[-4.67, -0.45, 0.13, 1.27, -0.41, 2.14, 0.92] gives -0.45

[0.84, 0.26, -4.98, 0.51, -0.63, -0.91, 0.72] gives -0.91

[[3.46, 3.18, -3.95, 0.46, 1.37],
 [1.57, 4.67, -5.68, 0.81, -0.25],
 [1.80, 1.81, -2.76, -0.37, -4.42]] gives -4.42

[[-2.55, -5.59, 0.78, 1.70],
 [2.83, 3.82, -1.72, 0.94],
 [4.86, 4.38, -1.93, 1.38]] gives -2.55

[-1.55, 6.23, 0.15, 3.22, 4.49, -6.11, -3.67] gives -3.67

[-2.49, -0.80, 3.65, 4.85] gives -0.80

[[0.14, -5.83, -3.52, 2.74, 3.40, 2.39],
 [1.70, -0.88, -2.51, -2.65, -4.10, -0.06]] gives -4.10

[[0.98, -1.66, -0.34, 1.57, 2.71, -4.55, 3.97],
 [0.23, -2.30, -0.62, 2.62, 6.20, -6.01, 5.58],
 [1.16, -0.76, -0.10, 0.42, 2.41, -2.56, 2.45]] gives -4.55

[-4.77, 0.14, 4.02, 0.62, 2.07, -4.45] gives -4.45
---
4689  1183  3773  5090
3913  2495  4936  4020
6119  8716  2906  4855
⇒ 2495

249   55   81  104  120  176 ⇒ 81

5176  9592  8819  8967
9550  2931  7331  9156
⇒ 5176

51  49  92  13  86 ⇒ 49

1650  4234  2547  5183
4344  7041  8895  4758
2352  4871  5559  4916
⇒ 2352

-247    49   -38   -96  -153  -201
 -43  -343   751  -980   200  -516
⇒ -516
---
[-5.61 -1.02 -4.87  0.16 -5.42  3.55 -2.17] | -5.61
[-3.42 -5.86  1.31  3.06 -0.24 -2.75 -1.97] | -3.42
[ 0.66 -1.21 -0.40 -0.17 -1.59  4.51  0.37] | 0.66
[-5.79 -5.59  4.99 -0.63 -1.02] | -5.79
[-5.77  3.62  3.17  4.23] | -5.77
[-5.23 -2.85  2.47  6.20  1.98] | -5.23
---
[[ 4.43  0.39  3.40  2.39]
 [ 0.15 -2.51 -6.09 -1.75]
 [ 0.45  1.76 -1.94 -0.23]] out 0.45

[ 3.91  1.24  0.69 -1.14  2.74 -1.33  5.60] out 3.91

[-0.95 -2.50 -4.84  1.25  1.89] out -0.95

[ 3.33 -1.16  2.87  6.35  5.26 -0.87  1.50] out 3.33

[ 5.17  0.43 -0.63 -0.28 -0.19] out 5.17

[ 1.04  0.42 -4.94  2.84  0.77  2.65] out 1.04
---
[[-3.57 -2.46 -4.42 -5.41 -0.99]
 [-4.25 -2.69 -6.31 -6.02  0.46]] ==> -2.46

[ 5.16  4.33 -4.62 -0.22  2.82 -4.80] ==> 4.33

[[ 2.45  3.91  1.87  4.95]
 [ 2.09  3.91 -2.92  1.22]] ==> 3.91

[[-3.01 -0.95  1.43  2.09]
 [-3.21 -0.83  3.70  1.31]
 [-5.25 -3.52  3.08  2.55]] ==> -0.95

[[ 0.87 -1.34  0.10 -0.58 -3.37 -1.27]
 [-3.92  0.40 -6.06 -5.68  4.28  3.64]
 [ 4.16 -4.40  6.36  1.38 -3.36 -3.81]] ==> -1.34

[ 4.36 -5.79 -2.21  2.73] ==> -5.79

[ 6.22 -1.13 -0.95  0.82 -4.02] ==> -1.13
---
[[-2.93 -0.14  0.56  5.18]
 [ 4.02 -4.96  5.96  3.76]] => -2.93

[ 4.48 -2.44  0.61  2.16 -4.87 -4.68 -1.93] => 4.48

[-4.87  3.67 -0.18  1.88  1.12  4.22] => -4.87

[-0.60 -5.07  2.67  0.11] => -0.60

[[ 1.58  5.53 -1.16 -2.46]
 [ 0.87  3.41 -5.30 -4.78]] => 1.58

[ 4.73 -3.19 -5.65  1.32] => 4.73
---
[-1.20  1.55  0.61  4.17 -1.83 -0.53 -4.67] -> 1.55

[[-0.01  4.90 -3.70  4.67 -4.49 -3.31  1.22]
 [-0.32  4.12 -0.81  3.37 -1.66  0.18  2.66]] -> 4.12

[[ 0.19 -5.75  5.19  3.76 -3.45]
 [-3.61  1.79 -5.75 -3.45  0.12]
 [ 0.24  0.75  1.79  0.12  0.90]] -> 0.75

[-0.30  1.58 -4.51  0.87] -> 1.58

[-4.42 -0.76  0.92  5.27  3.81] -> -0.76

[[-2.44  0.35 -0.17  0.11 -0.03]
 [-1.83 -0.49  0.37  0.37  0.29]
 [ 5.55 -0.19  0.04  0.15  0.47]] -> -0.19
